Each row is followed by its class.
[-177   72 -655  -48  369  -98   44  -61   65  -79  -16  -36  209  807
  -92 -244   37  157  -69 -213  487  -38  166  -97 -389  110  -57  595
 -414  206  -86 -250 -258]
<140>
[ 139  193 -162   66  -54   54  -20  144   54   41 -169   74 -214  476
  138 -203  122  450  123   84  199  158  137 -102   89  217 -126  107
  -36    4   44 -269  -23]
<134>
[ 103  -52  254  -25  -88  120  125  255 -130  -65  185   17   56 -172
  103   19   -2  127   18  108 -226  119   67   77  176  214  -35  176
  265 -224  108 -157  -36]
<89>
[ -27  -18  -36  494 -203  -51  364   62  -20 -219 -146  106 -163  512
  171 -153 -500  407  381  509  127 -631 -371  -71   42 -182  296 -142
 -405  264  -75  264   35]
<89>
[  38 -100    0 -114 -132  -98  -40  160 -187   86 -222   38 -262  290
  246 -175  356  125  114   31 -157  257  -53  -98  -67  203   50  197
  262 -213  -11   85   88]
<44>
[ 201  305 -242  216  279   73   43  -90  314  -22 -345 -176  -86  501
  128  182 -524  670  348  315  135  -85  -53  -98  -55    3 -115   24
  -27  579 -243 -287  155]
<164>
[   6   29 -256 -106   23  119   77   74  -96   60 -331   73 -338  565
  306 -267  328  195   62   15   89  293   75 -219 -129  314  -86  247
  229  100  -80 -196 -101]
<126>
[ -31  -77  164 -122  -45  230 -264 -359  -44  -44  108  264  318 -187
  240  106 -164  202  -59   94    7   86   48 -137  221 -208   30   25
  186 -132  101  -22 -131]
<140>
[   3  -93   60  -65  159  247 -238 -452 -223  -52  185  292  351 -130
  100 -173 -202  381 -213  216  -48   93   -8  -17  293 -314  184  -44
  310 -167   42 -101 -249]
<68>
[ -97  113 -164 -127  -24    7  -51   61 -178   82 -242  231 -313  432
  139 -123  415    9  162   51   34  140 -104 -231 -147  179 -112  195
  198 -160  -90    6  105]
<140>
[  -6  -35 -178 -175 -110  -66  -21   87 -239  145 -298   51 -384  448
  150 -284  503   85   83  -37 -111  313   -3 -210 -172  204  -91  140
  120  -37  -52    7   94]
<44>
[ -27 -207  189  -20  -65  182 -361 -124  -82  114  177  250  242 -132
  -93   -8 -310  292 -358  287 -114  119 -128 -177  265 -279  173  -88
  578 -101   25   53  -74]
<118>
[ 110   75  204  -86 -116   80  113  132  -64 -219  193  111   48  -86
  117   10   78  215   93  255 -182  162  139   68  166  227  -84  123
  195 -172    2 -206  -55]
<164>
[ -36 -134   26  -31   93  241 -168 -105  -98  111  126  273  163  -93
 -147  -90 -303   -9 -345  230  -78   55 -185    1  131 -112  181 -126
  469 -151  -37 -119 -140]
<164>
[  92   68  156    3   23  130  115  131  -71 -171  240  215   19  -54
  139   66  -79  353   83  301 -152  147  105   32  281  209  -17  184
  300 -196   83 -210  -56]
<140>
[  42   11   29   57  359  420 -214 -451 -289  -23  207  273   -1  259
   60  323 -186  141 -203   86   92  263   72 -277  102  -62  -45  -75
  253  163   -4 -205 -390]
<140>
[ 153 -119  -39 -100 -186    2   22  132  -54  132 -235    5 -326  500
  238 -223  490   19   76  -11 -163  295  -43 -215  -97  298   82  211
  255   17 -112   31  127]
<78>
[-167  250  107   -3 -229 -197 -229   98   49 -138    4  -89   55  182
  -67   81  -31  189  119   50  333 -127  248  -69  330  -49  -52 -182
 -171   14   46   66 -121]
<118>
[  77   79  251  -95  -66  123   86   94 -112 -139  195  238   17 -125
   92   24   93  268   93  277 -242  182   77   39  161  225  -31  146
  256 -234   23 -181  -80]
<134>
[  97  112  235 -152 -104  112   85  122 -171 -184  203  202  -47  -72
  186  -11  122  258   39  237 -219  207  109   53  171  234  -32  163
  211 -170   46 -227 -127]
<118>
[-213  276  -45 -258 -253  -99 -243  117  114 -164 -128  -61  -95  122
  169  356   61  -35  252  -16  329  -58  423 -148  374  175 -339  -86
  -68   51   49  -57    2]
<140>
[ 183   23 -178 -114   53   11   22   76   17  197 -146  -17 -292  431
  149 -186  366  272   57  -67 -115  366  138 -140   95  210   48  179
  122  -69   37 -122   77]
<68>
[  73   73  193  -76    6   97  124   55 -132 -160  258  196   39 -147
   54   90   -4  294   42  272 -211  156   91   74  180  192  -57  107
  183 -172   74 -222  -50]
<3>
[  73 -270 -281  308  160  -84  427  177  -87  -83  -25 -389  -61  841
 -235 -371 -329  555 -319  186   73  -99  -75   12 -156  -83 -198  289
 -161  652 -252  -45  -42]
<134>
[  99   64  159    1  -21   98  162   19  -89 -193  204  232   20    0
   75  -18   -3  393   31  319 -166  172   90   83  188  168  -36   72
  158 -102   56 -275 -130]
<126>
[ 108   92  217  -74 -118  107  152   77 -107 -206  216  190  -24    1
  103  115    5  273  102  289 -224  266  156   75  225  241 -190   83
  117  -81   39 -276  -97]
<134>
[ -37 -203  250  -79 -134   94  -95 -175 -137  -92  143  152  280 -101
   27  132  -97   -7 -338  192  -59 -101 -152  -31   22 -355   44 -141
  195 -179   -8  140 -143]
<140>
[ -56 -144 -154  -70  -82   54   64   15  -46  209 -162  117 -260  322
  131 -192  379  264  -15  -57 -158  313 -147 -235 -154  135  139   79
  320  -34   54  130  184]
<89>
[ -49  -32 -106 -214  278  135 -218 -194 -151  130   48   68  165 -108
  -62  117 -205    7 -343   66  -13    5  -81   18   74 -224  -44    1
  272    7  -40 -172 -117]
<118>
[-178  165 -354 -287   10 -432 -241  -62 -315  -68 -367   19 -422  899
  136  135  492  593  207  327  -99 -306   77 -168  341 -259 -325  434
  -99  482 -353    1 -204]
<68>
[ 125   44  151  -35  -98   56  145  119 -113 -231  212  147    6  -29
   64  -59   97  200   80  242 -194  222  159   77  140  256  -83  131
  129 -141   38 -224 -146]
<164>
[ -71 -145  -42   24  292  248  105 -274 -335   21  106  135  -15  -48
   80 -267 -201  120 -316   46   33   49 -146 -113 -113  -96   80  -81
   70  152   52   -8   19]
<78>
[-102 -236  183  -53 -109  153 -187 -268 -202  120  148  353  152  -50
  -98    6 -104  -57 -279  217 -181   57 -247 -213   57 -306   64 -144
  308 -156  -38  151   97]
<89>
[ -15    4    6 -118  150  311 -295 -429 -226   60   64  270  201   20
  -15  -32  -27  184 -160   50  -31  218  110  -98  189 -198 -114    6
  248  -16    4 -263 -320]
<3>
[  -8   34 -315  101  368  -67 -480 -306    1  204   94  279  -82   36
 -202   13   10  696  -71   80   70 -146 -263 -174   26 -280  154  228
  111  174  -82  106  176]
<126>
[ -71   82   11 -146  282  235 -307 -399 -359    1   93  267   46   -2
   87  279 -188  375 -110  159  292   11   44  -60  317 -111 -135  -83
  104 -152  120 -137 -308]
<126>
[  60 -120 -241  -17 -117  -31  195  113   73  130 -480 -121 -228  314
  299 -333  317  178   21   18   20  144  -72 -147 -197  300   96  -39
  297  101 -130  -30   45]
<140>
[-310  256  237  -10 -337  -85 -400   76 -113 -149  -43  -32  -56  360
  150  117   31   99  215  -74  449 -150  326 -180  510   68 -197  -80
 -175   27   10   39 -151]
<164>
[-188  253   27  -14 -201 -126  -58  -22  125  -58 -154   91  -29   55
   31  216    5  195  222  148  377 -207  247  -52  452  102 -229 -242
 -206   74  116 -100  -77]
<78>
[ -52 -160  230   26  -73   86  -89 -332 -226    6   88  199  312  -83
  -69 -189 -263  205 -205  259   84    0 -185  -27  127 -230  101 -277
   66 -193    5   62  -75]
<126>
[ -55 -105   88 -142  -50   36 -466 -102 -180  -35  180  268  129  168
  -87  290 -151  107 -219  299 -110   74  146 -256  297 -352 -124   85
  274   45  -57  -39 -267]
<78>
[-202 -192   93 -173  -58  264 -418 -314 -233   45  215  221  398 -125
  -61   41 -335    1 -200  104  -35   55 -301  -49  178 -349   61  -22
  407 -156   60  135   60]
<134>
[  97   11  168   42 -107  100  197  117 -174 -252  112  137  -43   70
  158  -86   39  277  121  282 -141  164  177   15  212  234  -81  128
  155  -80   42 -184 -240]
<68>
[  90   92  -58  -83  -76   10 -142   63  -25  180 -288   22 -316  387
  280 -261  473  292  167  -84   29  239  106 -262   79  324  160  149
  250  -37  -19  -24   19]
<89>
[  69   30  245  -37 -100   50  104   48 -154 -218  197  175   77  -36
   27  -51  104  265   24  301 -207  107   74   55  116  168  -49  145
  204  -88  -24 -180 -100]
<44>
[ 111   87  -53  -86   26   79  -54   38   35   45 -255   43 -368  628
  211   83  523  265  104  -22 -204  421  232 -218  -24  291  -84  180
  447   79   -8 -204  -40]
<3>
[ -23    7 -104  282  267  194   44 -189  311  -42  -37  411  -25   43
  -45  369 -803  158  311  535   99 -366 -388 -224 -146  195  113  173
  133  283 -161   37  344]
<164>
[ -29 -180   78 -192  119  131  -62 -227  -70  109   24   56  167  -89
  103  163 -285  387 -297   97  239   90   78    2  190   81  -58 -111
  138 -224   19  -89  -59]
<126>
[-145   89  138 -136 -251  -44 -298   68   76 -118  -74 -215   29  189
  110  303   13  -48  119  -61  212  -98  298 -135  345  -14 -222  -77
   42   59    9   87   30]
<164>
[-155  -36   98 -240  -28  210    2 -404 -190  133  113  268  183 -103
 -143   57   93  -83 -262   64  -67  274  -28 -150  -16  -97 -112 -243
   39   18  -98 -141 -207]
<3>
[-113 -280   96  -62  149  171 -256 -262 -158    9  209  195  401    5
  -73  -93 -198  171 -356  101  -61  -29  -10   10  182 -241  140  144
  404 -246  -24   -4 -165]
<134>
[-302  146   46 -149 -252  -30  -80   68   60  -91 -101   27  -75  134
   99  366  -68  102  195   67  381 -118  294 -105  423  198 -310 -117
  -76   64   36   -9  -45]
<78>
[  40   75  198  -78  -84   93  206  129  -61 -154  134  186  -44  -49
  138  106   -3  308  137  245 -140  242  143   78  199  372 -141  148
  206 -176   86 -237  -61]
<118>
[ 423   38  -86 -239 -135 -175  -50  145  254 -145  -56 -442  -37  639
 -197  375  -82  470 -169  270   52 -191  330  -77  -94  -53    1  -92
 -382  424 -209  -89 -265]
<44>
[ 198   37 -191 -103   55  109  121  -58  -12   62 -262   61 -393  452
  160    9  427  204  106   86  -98  170   74 -167 -152  327 -124  134
  141  164 -152 -193   47]
<44>
[  75 -181  -43   10 -126  -41   64  194  -54  132 -332  -39 -218  247
  202 -162  134  201   16  185   15   32 -108 -180   41  114  -25  159
  312  -61   95  149   85]
<3>
[-186  221    6 -106 -232 -105  -86   47  119  -69  -76   63 -105  205
  -20  315  -28  195  157  148  300 -110  222  -43  430   84 -244 -145
 -134  139    4  -51  -81]
<78>
[ -88 -330  226 -169 -123   30 -156 -202 -186  -74  204  245  292 -134
 -139   -8 -104  204 -375  250 -190 -191 -179  146  177 -311   60  125
  296 -245   -4  182 -105]
<3>
[  35  108  198  -32 -103  136  135   56  -91 -229  173  245   -9   38
  117   68   42  296  134  299 -130  126  123    6  139  236 -102  105
  129 -101   -1 -211 -131]
<134>
[ 141  117  180  -44  -38  130   90  142  -99 -143  239  153  -81  -10
   28   80   43  360   36  273 -165  178   93   79  246  228  -30  105
  250  -95   70 -218  -73]
<44>
[-256  211  171  -98 -475 -109 -201  120  142 -122 -181   38 -135  301
   25  441   84   13  281   42  321 -202  288 -126  353  176 -407 -126
 -168   49   -2    9    3]
<3>
[   8   49 -165 -306  -37  -37    9  115 -106   50 -423 -131 -309  563
  348  -97  246  156   79   99  136  176  150 -227  -48  291 -127  146
  150   24 -188  -60  -29]
<164>
[  29   70  207  -37  -37   67  121  143  -78 -115  189  188   19 -135
   71   72  -31  269   82  270 -212  157   56   66  193  216  -40   91
  212 -185   66 -214  -52]
<164>
[-198 -174 -252  -87   17 -334  508  248 -180   17 -385 -283 -181  772
 -197 -309  -92  336   83  134  332 -171  210  -75 -196  562 -169  214
 -575  194  -79   -5 -290]
<164>
[ 117 -122 -135   22   27  -70   29  204   35  114 -209 -128 -256  579
  120 -234  230   60  -64  -24   57  252  113 -129   -1  302   88  147
  322 -121  -12    1  172]
<44>
[-222   67   73 -149  -28  108 -333 -481 -334  -73   45  378  339   40
   -3   14 -135  180  -62  186  216   39   21 -149  125 -287 -230  -35
 -157  -35   18 -142 -418]
<164>
[  14   34  222   59 -102   81   79  221 -113 -167  170  212   16  -21
   49  -69  -34  307  113  321 -183  151   75   18  213  259  -13  163
  330 -183   33 -191 -119]
<164>
[ 204   59 -163   11   13  -10  -56   56  -30   87 -268    2 -334  655
  230 -166  365  372   84  198 -138  239   -3 -302  -17   24  121   77
  287  168  -78  -90    8]
<126>
[-147 -196  212  -32 -178  163 -234 -142  -37   52   31  156  214  -53
  -37 -229 -165   77 -358    7  204   48  -53 -109   58  -25  135 -120
  335 -167  -49  130  -56]
<118>
[-218  254  141   47 -287 -191 -388   82  -16 -134  -41   57  -46  357
  -30  178  -29  161  218  120  392 -183  306 -203  590   -5 -258  -20
 -146   93   74   26 -114]
<68>
[ 134 -146   -3   13 -102  -81  -55  308 -201   -8  -99 -104 -159  492
  -58 -417  148  209 -160   79  -72   37  -31  -51 -141   70  119  183
  172  -43  -75   54  -48]
<78>
